Here is a tiny trained network, its code and every weight. The questions are about switching its units off for an input and a class, where a switched-off unit gives its printed mean instead of its output.

import numpy as np


def w(rows, s, z=0):
    codes = np.array(rows[::2]) - 128.0
    scale = np.full(codes.shape[1], s)
    scale[-1] = z or s
    return codes * scale


def norm(h):
    return h / np.sqrt((h * h).mean(-1, keepdims=True) + 1e-5)


def f(y):
    return y / 2 * (1 + np.tanh(0.7978845608 * (y + 0.044715 * y**3)))


def log_softmax(a):
    a = a - a.max(-1, keepdims=True)
    return a - np.log(np.exp(a).sum(-1, keepdims=True))


def net(x, mask):
    res = np.array(x, float).reshape(1, 7) / 4 @ E
    u = 0
    for l in range(2):
        y = f(norm(res) @ A[l][:, :-1].T + A[l][:, -1])
        res = res + np.where(mask[u : u + 14], y, B[l][:, -1]) @ B[l][:, :-1]
        u += 14
    return log_softmax(norm(res)[-1] @ U[:, :-1].T + U[:, -1])


A, B = {}, {}
E = w([
[125,197,254,194,120,131],'x0',
[131,125,129,126,122,126],'x1',
[125,124,130,130,128,126],'x2',
[16,102,143,110,74,194],'x3',
[71,234,124,29,130,58],'x4',
[128,131,124,127,130,134],'x5',
[146,79,194,48,204,162],'x6',
],0.00089)
A[0] = w([
[95,172,65,215,90,84,89],'L0N1',
[97,146,100,161,123,109,3],'L0N2',
[119,78,196,63,237,140,70],'L0N3',
[130,90,177,71,223,151,35],'L0N4',
[142,62,54,160,146,195,111],'L0N5',
[104,143,109,157,162,129,121],'L0N6',
[119,193,182,158,128,165,134],'L0N7',
[98,168,49,56,151,112,114],'L0N8',
[26,76,156,98,46,175,48],'L0N9',
[252,145,113,140,175,34,112],'L0N10',
[95,142,89,192,125,79,98],'L0N11',
[29,82,151,100,52,177,28],'L0N12',
[109,165,68,204,77,82,59],'L0N13',
[104,99,181,92,217,155,88],'L0N14',
],0.0029,0.0017)
B[0] = w([
[210,156,157,31,81,225,183],'L0N1',
[210,99,64,92,110,164,29],'L0N2',
[206,181,112,80,38,216,175],'L0N3',
[188,166,64,99,47,183,114],'L0N4',
[91,75,181,115,122,68,170],'L0N5',
[127,109,144,92,121,136,123],'L0N6',
[129,83,189,126,134,70,207],'L0N7',
[102,71,187,135,113,75,194],'L0N8',
[174,235,61,189,228,181,166],'L0N9',
[64,216,58,170,217,252,254],'L0N10',
[178,129,155,67,118,179,133],'L0N11',
[183,217,52,159,212,175,141],'L0N12',
[211,153,134,46,94,219,146],'L0N13',
[180,162,123,121,67,142,148],'L0N14',
],0.0026,0.00077)
A[1] = w([
[95,170,139,92,111,45,66],'L1N1',
[251,170,77,98,1,175,61],'L1N2',
[103,49,32,78,147,95,8],'L1N3',
[171,160,91,112,220,190,156],'L1N4',
[86,194,115,72,129,108,133],'L1N5',
[157,131,199,131,121,106,5],'L1N6',
[155,176,198,193,127,90,13],'L1N7',
[151,126,145,150,133,130,39],'L1N8',
[140,165,220,160,168,130,31],'L1N9',
[150,212,37,159,208,217,35],'L1N10',
[133,57,31,77,148,95,30],'L1N11',
[143,73,129,204,154,125,99],'L1N12',
[172,46,137,200,107,185,139],'L1N13',
[248,158,99,48,25,219,57],'L1N14',
],0.0038,0.0019)
B[1] = w([
[199,56,61,80,168,143,157],'L1N1',
[138,166,232,36,82,192,172],'L1N2',
[57,135,241,212,40,123,140],'L1N3',
[68,197,99,149,75,198,242],'L1N4',
[208,105,95,130,158,166,252],'L1N5',
[38,77,119,205,76,58,86],'L1N6',
[53,87,169,143,60,157,152],'L1N7',
[88,92,116,86,120,72,77],'L1N8',
[63,114,147,160,31,134,184],'L1N9',
[2,196,79,241,232,203,228],'L1N10',
[58,142,228,195,45,121,134],'L1N11',
[171,109,97,35,134,92,163],'L1N12',
[179,179,80,52,173,124,246],'L1N13',
[226,186,222,68,35,183,215],'L1N14',
],0.0035,0.0012)
U = w([
[15,252,14,246,251,245,110],'0',
[248,220,243,8,9,243,2],'1',
[10,5,238,233,13,2,116],'2',
[226,21,16,39,236,16,252],'3',
],0.0055,0.00066)

Each question gives the input, the list of numbers given to net, and the class t.
The units are the neurons (one row each of A and B). Each row of codes is followed by its name. A weight is (code - 128) times the scale printed after its matrix; where a second scale follows, it is the last column's (A, B and U).
mask holds one flag per neuron, layer by layer. A switched-off neuron (its flag False) gives its mean, the last column of its row in B, instead of its output. The means were averaged over made-up inputs and are rounded, as every weight is.
A unit's drop is (log p(t) with every unit on - log p(t) with that unit switched off) / (log p(t) with every unit on - log p(t) with every unit switched off).
The circuit of an input: a set's keep is (log p(t) with only the set's units on - log p(t) with every unit switched off) / (log p(t) with every unit on - log p(t) with every unit switched off). Starting from the 12 units with the biggest drops (on a tie, the unit counted first), units are removed one at a time, each time the one whose removal leaves the highest keep (on an exact tie, the one counted first), for as long as the keep stays at least 0.8.
circuit, biggest first: the units of the circuit, biggest drop first
top k neurons: the k neurons with the biggest drops, biggest first
top k neurons in layer l: the k neurons of layer l with the biggest drops, biggest first
input [2,-5,-4,-6,2,1,6], class 0: top 2 neurons	[L0N10; L1N10]
input [2,1,-6,1,7,-6,-6], class 3: circuit, biggest first	[L0N3; L1N1; L1N4]
input [6,-5,-2,5,5,-4,-1], class 2: top 2 neurons in layer 0	[L0N10; L0N7]
input [7,3,-8,-4,-6,0,5], class 2: top neuron	[L1N9]
input [-3,-6,-5,-5,5,5,4], class 0: top 4 neurons	[L0N10; L0N5; L0N7; L0N1]
input [-7,6,3,-4,-3,8,8], class 1: top 2 neurons	[L0N3; L0N4]
input [-3,-4,-8,-5,-1,-4,-7], class 1: top 4 neurons in layer 0	[L0N1; L0N13; L0N9; L0N12]
input [6,-7,-7,0,-6,4,-4], class 2: top 2 neurons in layer 1	[L1N7; L1N9]
input [2,6,-4,-4,5,1,4], class 3: top 3 neurons	[L0N9; L0N12; L0N1]
input [-3,-1,3,6,-8,-7,-8], class 1: circuit, biggest first	[L0N1; L1N2]
input [8,-5,7,3,6,6,7], class 2: top 3 neurons in layer 0	[L0N1; L0N13; L0N7]
input [8,-4,-4,-6,4,0,2], class 2: top 3 neurons in layer 0	[L0N9; L0N12; L0N7]
input [-7,1,-4,2,-7,-7,-6], class 2: circuit, biggest first	[L0N5; L1N3]
input [-4,5,3,0,-1,-2,3], class 2: top 3 neurons	[L0N1; L0N13; L0N5]
input [-7,-8,7,-4,0,-5,7], class 1: top neuron	[L0N3]
input [5,0,-2,-7,-2,-5,7], class 0: circuit, biggest first	[L0N10; L1N10]
input [7,8,1,1,-8,2,-3], class 3: top 3 neurons	[L1N13; L1N12; L1N3]
input [-2,5,8,7,6,1,6], class 0: top 2 neurons	[L0N9; L0N12]
input [6,2,3,-8,-7,3,3], class 0: top 2 neurons	[L0N10; L0N8]
input [8,7,-3,-5,-1,-7,-1], class 2: top 2 neurons in layer 0	[L0N9; L0N12]
input [1,5,-7,-4,0,-1,0], class 0: circuit, biggest first	[L0N10]
input [-8,-4,-2,-8,8,6,-1], class 0: top 4 neurons	[L0N10; L0N7; L1N3; L1N11]
input [6,-1,7,6,-8,4,1], class 3: top 2 neurons	[L0N10; L1N13]
input [-4,-7,5,4,7,-6,-5], class 3: top 3 neurons	[L0N10; L0N3; L0N8]
input [-6,-4,2,4,7,3,-4], class 3: top 2 neurons	[L0N8; L1N1]
input [-2,-5,-3,-8,-1,5,7], class 0: top 3 neurons in layer 0	[L0N10; L0N1; L0N13]
input [1,-7,6,-6,7,-1,-4], class 3: top 2 neurons	[L0N9; L0N12]
input [-4,3,5,-7,-4,5,-8], class 1: circuit, biggest first	[L1N2]
input [-7,1,-8,-4,-5,-2,8], class 1: top 3 neurons in layer 0	[L0N3; L0N4; L0N14]
